Each row has a class, written after it.
[  2   9   2 -33  50  20  52 -10  20  -2  -5  38  44 -18   1  24  17  27
 -15   3 -12 -14  11 -12  11 -31  13  -7  -7  24  10 -31 -13   6  20 -29
 -26  20 -36] | Reteb
[ -1   7  20  13  -9 -18   3  -9   0   0  -5 -15 -22 -25  13 -10  10 -33
 -17   7  -9 -17 -12  -5  -6 -10   0 -10  23   7  -2  15 -15  -1 -27  -3
  15  -3 -31] | Lebu
[  6   1  -1  11  14  18   4  -5 -18  16   9 -18  14 -17   3  11  -4   2
   0  -6 -14   9   4  -3   2  -6 -15 -21  -7   0   4 -12  -4  -2  -2  11
   8  -1 -17] | Lebu
[ -3  16   9 -20  -5   9   8   1   3  20 -25  18 -32 -10  22  13   2  25
 -13  11  14  -7  -6  10 -16   3  -9   1   1 -11   4  29   4  -8   2 -24
   1  -3 -20] | kad
[  9   8 -19  -2  44  45  10 -33  -5  13  -7 -12  -2  12  -3 -13   3  54
 -67 -51 -13  27  13  26  10 -25 -13  74   5   7  39 -80 -26  54  -4 -54
 -14   0   9] | Dazi
[-20  -1 -15  -4   1  -5  29   8  -5   0  19  11   5   6   6  17   1  11
  12  27   4  17  -3   2  -5   1  -4  13 -22  -6  21  18  11   3  11  -4
   2  -4  -4] | Dazi
[ -6  31  -8 -18  -4  38  20  -7 -16  18  24 -10 -25  20  -2   5  -6   8
  19 -13  14  -4  -6  -6  11  -7  -3   2   1  -3  16  36   9  17   3  -9
 -14  12 -12] | kad
[-14 -11   5 -19   0 -13  -9 -13  18  -1  -8   5  22  -5  38   3  11 -11
 -18  17 -15  -8  -2 -15  -8  -7 -10   5  -1   6  -7 -14  26   0 -21  33
   3 -24   4] | Reteb
[ -6 -17   1  -5  24 -21  -7  19 -21  29 -32 -26 -20  -8 -15  13  21   7
 -50  16 -23 -18 -12   3  -6  -1 -10   5  21  28 -12 -23   4  10 -17  10
   9 -14  21] | Reteb
[ 22  36   5  20  13  -1  23  -6 -13  13  16 -22   9 -14   6 -10 -29 -12
   8   5  16   3  19  -8 -12   0  -2 -10  23  -8   0 -14  -5 -10 -13   5
  23   2  14] | zotum
[-11  13  -3 -10  -6   9   5   7  20 -13  28   9   9 -12 -47   3  16  11
  25  20  -1  22  15  17 -16  11 -11   5 -20  -6   9  34   3  13   7 -23
 -19  41   5] | kuzi
[  1  -3   4  17   7   3  16   2 -18 -10   7   4  -8  -8   0 -13   6  17
  -5   3  12   6  -3  -4  -1  -2  -4   1  -5  -8   1  -5  -1  -1  24 -16
   3   3 -21] | rup
[  32   60   29   -3  -26   62   -7  -18   26 -112   17   11  -21  -20
   51  -48  -10   18   -9  -30   77  -59   25   32   92  -61   59   -9
   79  -10  -31  -14  -36  -39    4   -4  -19    2  -56] | kad
[-14  13  21  20  27  17 -93 -38 -19  -1  -2 -52  91  52  71  -7   9  50
  18 -35  20 -77  32 -16  63 -49  42  89  -1 -23   8  46   0 -11 -14   9
  45  44  -4] | Reteb
[ -7  -2  17   7 -58  29   0  -8   2 -19 -25  12  26 -18  18  21 -26  -2
   3  21   5   5 -11  13   8  -9  13  -4  27  -2  17 -20   6 -18   0  33
   5 -48 -27] | kuzi
[-14  10   1   2  -2 -15  53  -9  -6   8  -4  11  14 -10  10   3   3 -26
 -23  10  -7  14   3  -1 -23  23   4 -30  49   3  -8 -14   8  16  15  -3
  21 -11   8] | rup
[  4  18 -16  16  -2 -12  18   1   1   3  13 -16 -33 -10 -16  -3  -4  -8
  22   6  12  19  -5  -2 -17   8 -13  22  -8  -1  -9  13   6  -7  21   6
  -8  11  -7] | zotum
[-33 -27 -10 -19 -22   2  50  18 -27  -9 -15  36 -47  42  64  22 -21  21
 -16  30   8  41  20   1 -18  19 -26   3 -13 -23  22  -8  16  -3  48 -21
   6 -45  24] | Dazi
[ -6   2   2  14  -8 -11   8   2  -6   4  -2 -11 -16  -6 -12   4  10  -8
  24  15  -1   3   1  -5 -18  -5 -17  -8  -1  -1 -12  13  -9  -4   1   2
  -6  16 -39] | Lebu
[-30  -3   0  -6 -11   2  10   3  -8  29  -6  -3   5  -2 -18  10 -10  16
  16  13   0  15  15  13 -11   1   5  -3  32 -22   1   9  35   3   4  14
  25  -4  -5] | Reteb
[ -3   4 -11  15   2  15 -10  -3  -8   3   0  -5  23 -17  18  -7  17 -10
   7  -8  -5  23  -4 -18  -1 -13 -11  23  -4   0 -23 -27  13 -24  10  32
  -2  -7   9] | Reteb
[ -9  -9 -25 -39  -1   7   7 -12   5 -41  -4 -12  -5 -11  16  32  -9  13
 -38   0  -4  59  11  25 -15 -24 -15  27 -21   1  30 -15  32 -12  20 -14
 -15  17  25] | kad
[ 21  12   0  23   0  -5  -2  -7 -12  -2   6 -21  38   1   9  -1  14  12
  -2   0   1  13  29   3  12   5  -9  -5   3   5 -21 -23 -21   4   2 -17
  11  31  28] | Lebu
[  3  17   2  -7  12 -13   8   7   3   1  -1  -4  -3   6  38  22   7  10
 -20  20  -5 -12   8 -13  -5  16   2   8  14  16  -4   5   5  -9 -14   4
   9   3  -1] | gov
[  9  25 -28  55  50 -28  -8  10 -51  36  49 -29  46  -4  -8 -54 -29 -54
  21  25 -39  71   6 -57  -3  19 -45 -31 -31 -22   1 -41   5  50 -60  22
  27  38  25] | zotum
[-25 -10  -4  11 -16  -9  -6  14 -15  17  -5  -5 -20   4 -16  -6 -15  -3
  31  29 -17  26   0 -25 -30  27 -25  12 -14 -40   3  29 -12  22  15 -14
   0   8 -27] | kuzi
[-14  -2   9   4  -2 -11   3  -8  -1  -4  -2 -12   3  -8  25   0  21  11
  -4  11   3 -16   2  12   7  -9  14  14  32 -14  14   6   2  11 -11   4
  22  -4  -7] | Dazi
[ 17 -12  15 -25 -11  46 -23 -23 -13   0 -14 -14  -8 -28   5  -8 -65  29
 -43  -3  33 -15   0  21 -13  -1 -13  14 -26 -44  12   8  -7 -22  -6 -13
  13 -12 -72] | kad
[ -6  25 -16 -23  -3  38  26  25 -30  49  13   7 -15 -24   2  40   3   6
  12   6   8  -6 -15  19 -11  17 -19 -55  -5 -48  20  37  24 -13 -12   7
  20   5 -30] | gov
[ -6  10   8  18  -8   4  41  22 -11   8  18  -6 -35 -12 -50 -12 -19  -2
  57  21   5  42  14 -15 -28  -2   0  -8  27 -22  17  -4 -19  15  15 -32
  -6  16 -16] | kuzi
[ -4  13  15  20   0  12  29  -2 -14 -22   2   4 -31   9   2 -18  -9 -12
 -22   4  24 -22 -13   9  -4  -9  -7  -9  32  -4  11 -24 -15 -11   9 -18
   0 -31 -28] | rup
[ 16  22  -9  -2  -9 -15  -6  -5  15  11  11  15  13 -21  33  14   8   6
  29  -6 -14  26  -9 -24  11 -11   0 -23 -19 -24  31 -10  15   6 -17   7
   0 -19  23] | gov
[-11  10  13   5   7  10  26  -3  -3   6   3   7   9  -7 -11  13   3  12
   7  16   3  -2  10  23   0  -5  19  -2  18  -3   8   9   1  -6  21  -3
   9  -4  -3] | kuzi
[ -6  15  -8 -18  18 -15  -6   5  22  20  18  -8  -6  11  38   9  16  -3
   2   7  35 -39 -16  25  10   3   0  41   4  -7  12  23  -1  12 -19 -19
  29  -1   7] | Dazi
[-20 -22 -10   1  -8 -12  21   5 -24 -26 -13  40  13 -15 -20  15   0  -1
  19  22  17  20   7  17 -16  12 -11  23 -13  19   7   7  16 -10  73 -13
 -11  21   6] | rup
[-10  27 -17 -14   5  21  46  -4  -9  14   5   2 -19 -17 -18 -15  -5   3
  17  11  -7  31  13 -11 -39 -13 -13 -18   0 -35   0  -1  16   8  -7   5
 -13   5  -8] | kad
[-10  19   3  -1   1  16  39  -9  -9  23   3   9 -15   2  26  -3 -12   5
 -17  20  15   7  -3  19 -12  12  -5   3   9  -1  -2   7  19  -5  -6  -5
  15  -8 -15] | kad
[ -8  -3 -11  -2 -14  -4 -10   0  -8 -15   1  -4 -10   1  -1   6  -5   9
  16  -6  13  -5  -9   4   8 -21  -7   8 -12 -12  25   6 -23  21   0  -9
 -20   4 -12] | Dazi
[ 10  13  10  72 -63  24  13 -33  17  25   9 -34  19  75 -22 -35 -12  -1
  -2 -44  70  26 -23 -34 -75  15  -5  35  22 -26 -53  -9 -36  30  20 -16
  16  -2   3] | zotum
[-19  -6  -8  27 -13   0   3   4 -18  12   9 -14  10   3 -23   8  -5  22
  20   5  15   5 -11  14 -11  -4 -10  19  10 -12  34   6 -14  29   1 -17
   5  10  -2] | Dazi
[-15   9  25   5  -1 -25  33  16  -2  11   0  22 -39  -5  39   6  19  20
   2  50   4  -2   8  12 -18  18 -11 -21  17 -17  10  22   6 -26  -8 -13
  20 -25 -11] | Dazi
[  0  12  11  17  14  -2  33  15 -30  37   0   0 -13  27  -6   4 -20  18
 -12  29  39 -16  13  58   6  20  -5  -3  20   2  19 -23 -15   1 -18 -38
  34  -5  15] | Dazi
[-14   4 -11  12  -2  -1  23   2  -3 -10  13 -17  -3 -10  -9 -19 -14   0
   4  28  13  -8  -1  -8 -41  -8 -19   4  -8 -50  13  15  12   9 -10   4
  15   5 -20] | zotum
[ 20  18  16   6  -4   2 -11 -20  -7  14   5 -24  13   7  -1  -3   3   3
   7   2   2  -7  17  -8   4   1  -7  -4   2 -11 -18   1 -13 -12  -8   1
  13   0 -15] | Lebu
[ -7  -2   3  -9  -7   5  34  15 -22  14 -20  -3 -32 -16 -16  17 -10  -3
 -12  31   3 -22  -2  16 -21   1 -15 -31  -9 -24  -2  20 -12 -19   1 -15
  11  -6 -52] | Lebu
[ 10   3   5  -6 -20  -4  31 -12 -15  -3  16  -8  -8   6  37 -10  -6 -10
 -37   7  29  10  13  22   2   3 -15   5  -8  27 -30 -27   8  -5 -17   3
  -3  10   8] | Reteb
[ -6   9  -7 -10  -5  31 -17  -3  27 -13  -4  10  26 -19  53  39  24  38
 -19  -5 -14  33  15  28   3   9 -11  27 -41  -8  24  11  21 -54   7   0
   3 -10  20] | Dazi
[ -5  29 -53  16 -41  43   9  22 -60 -72  -7 -17  49   9  14  36 -38  13
  39  21   6  62  45   5  60   2  -1  80  -3   6  14 -36  15 -74  82  -1
  -9  21  36] | rup
[ 13  34  10  17 -18  27 -46   8  34 -19  43  -5   1 -46 -42 -42 -12 -11
   2 -49  25  32   2  24  -3  -3 -16 -51  24 -61  10  18 -58  44 -42 -68
  -2  66 -28] | kuzi
[ -6   5  -2  28  10  12 -12  -6  -6  -3   7 -13  26  -4  12  -4  -6   8
  10  -3 -12  17  12  -7   5   1   1  11   5  -6  12 -18 -10  -7  -4  19
   7 -13   9] | Dazi
[-15 -16   9 -24 -19  27   9  -9 -23   5 -50 -20 -26   4  17  -3  19 -12
 -26  17 -28  19  32  10 -29  37  -9 -20 -15 -36 -22   6  25 -34  -4  19
   9  12   0] | kad
[-22  -4  10  15  -1 -21  28  18  -7 -33  30 -24 -41   8 -37  -1  -7   2
  31  41   8  30  25  -4 -30   8  -9  -1  25  -5  17  33  21  -4  15 -12
   2  48 -23] | zotum
[-22 -26 -22  26  -4   0 -44  19  21 -32 -26 -24   8 -31   0  37  18  10
   2 -16 -47  32   2 -10  11  41   7 -19 -23 -50   3  44  -5 -38  73   2
  10  14  15] | zotum
[ 11 -15  -4 -14  18  25 -18   2   6 -40   8 -20   0  -1  16   4  39 -16
   9  -8 -14   1   4 -30  23  18 -18   6 -17  -6  -5  -4  -4  -5  38   2
 -20  41 -15] | zotum
[ -6   2   1 -10  10  -1   1   6 -10 -12  -3  -2  29   4  37  15   4   2
  -1  25 -11  10  19  -4  21  -1   1   2   3   0  19 -16   2  -4 -19   2
  13   7   0] | Dazi
[  2  11   8  11   3  18  -9  -5 -10   6   7  -7  24   0  26 -12   4  11
   4   1  21 -25   9  -2   6  -9 -10  24  -4  -7 -12  -6  -3 -20  -4   4
   8   2   3] | Reteb
[-23  -7   7  26   7   8  15  21 -18  13   4  11  25 -13  -3  -7  15  12
  -2  36  -5  -1 -14 -36 -46   5  -6   1   0 -16   6  24  12  13 -24   4
  23  26 -42] | gov
[ -9   0   2  -3  -4   9  -2 -14  36  10 -13  31   4 -11   9 -17  15 -17
  12  -2 -19  40   1   3  18  18  18   6 -10 -26  11  -2  44  10   7   7
  27  -7  -9] | zotum
[  9  45  -3 -13 -13  -2  28  11  -7  12   7  22  -6  -5  -6  35  11  10
  53  21   8  18  26  18  23  19  14  -5   9   8   7  23  18 -31  15 -11
  -4  35   1] | gov
[  4   3   6  30  12  23  -5 -14 -57 -13  21   2   1 -29  -5   0  -6 -24
  40 -27  15   0 -21   7  21 -31 -19 -18  12   3  44 -25   1 -19  40  19
 -15 -14 -10] | rup
[-19   8 -24  35  21 -11  -4   7   7   7 -23  12  38  18  29   1   8 -29
   7   4  -4   1 -17   5  23  -1   5   5   9  -2  10 -35   9  23   2  10
  27  -3  35] | zotum
[-14  17 -27  13   5   5  11  15 -36   2  -2 -43 -40 -10  31  18  -5 -52
 -24 -12   9  -2 -54 -16 -12 -17 -21   8  39   8  -1   5 -26   1   2   1
  -6  10 -26] | kad
[-20   1  13   8  -1  28 -15  36  -4  15 -16  14  -4 -31  -9  -5  -5  24
 -21  16  12 -28  -4  -6 -53  12 -14 -13  31 -41  14  35  -4   6 -35 -18
  35  11 -35] | gov
[  7   1  10 -11  -8  -4  -2  -4 -24  -1   1  -8  -8  -6  -4   3   4 -14
  21  15   9 -22   0 -10   2 -23 -14 -13  11   5  -5   7  -3   5  -5  16
  -3   2 -32] | Lebu
[ -5 -17   4  19 -15  37  10 -12 -34 -40  30 -47  38 -18   3 -21 -18  42
   4  14  36  16  48   7 -51   3 -21  35  15 -44  -8 -10  28 -33  29  18
  28  21  -3] | rup
[ -3  -1  11 -17   7  22   6   5   0  14  -3   3 -31  -4  -2   9 -14  27
 -22  15   3  -4 -16  -1  -3  -1  -2 -17   0  -6  14  17  16   2  -5  -1
   3 -29 -30] | kad
[  1  20 -16  14  -5  -6  15   2 -11  19   9 -22  -1  -2 -13  -4   2  -3
  19   6   7   3 -10 -12  -9  -7  -7  -4   0 -24   3  10   8  25 -11   8
  10  13  -2] | zotum
[ -4   1  -5  -3  -1 -16   4 -15  15  -4  -2  -7   0 -20   0 -13   9  -3
  -1   4  -2   0  -7 -26 -38 -14  -9   3  -8 -30  -6  20   8  24  -3  14
   0  12 -26] | zotum
[ -2  21   5 -23 -11  -1  20  -2  -7  35 -10  27 -18 -13  12  24  -2   4
 -17  11 -19  22  -5   9   9  11   2 -14 -13  15  18  23  11  -2 -21  -1
   1 -23 -17] | Dazi
[ -3  16   3   7  -7  11  -1  -3 -12   5   3  -4   9   3  12  10   1   1
   3  -4   9  -5   4  13   7  -5   1  10   5   3  21   6 -11  -6 -12  -4
   5  -2  13] | Dazi
[-54 -64   5  16 -21 -33 -75  90  30 -59 -33 -22 -35  28  13 -42   1  42
 -15 113  26 -60   7 -25 -78  32 -84 114  24   6   1  -7  10  20 -57 -21
  19   0  29] | Reteb
[  1   5   5  -7  -5   2 -24   4 -17   3 -17   4   6 -17  15  12  23 -10
 -11   7   1 -18 -11   9  23 -18  -4 -10   2   0  -9  19   5  -8  -8   9
  19   3 -25] | Lebu
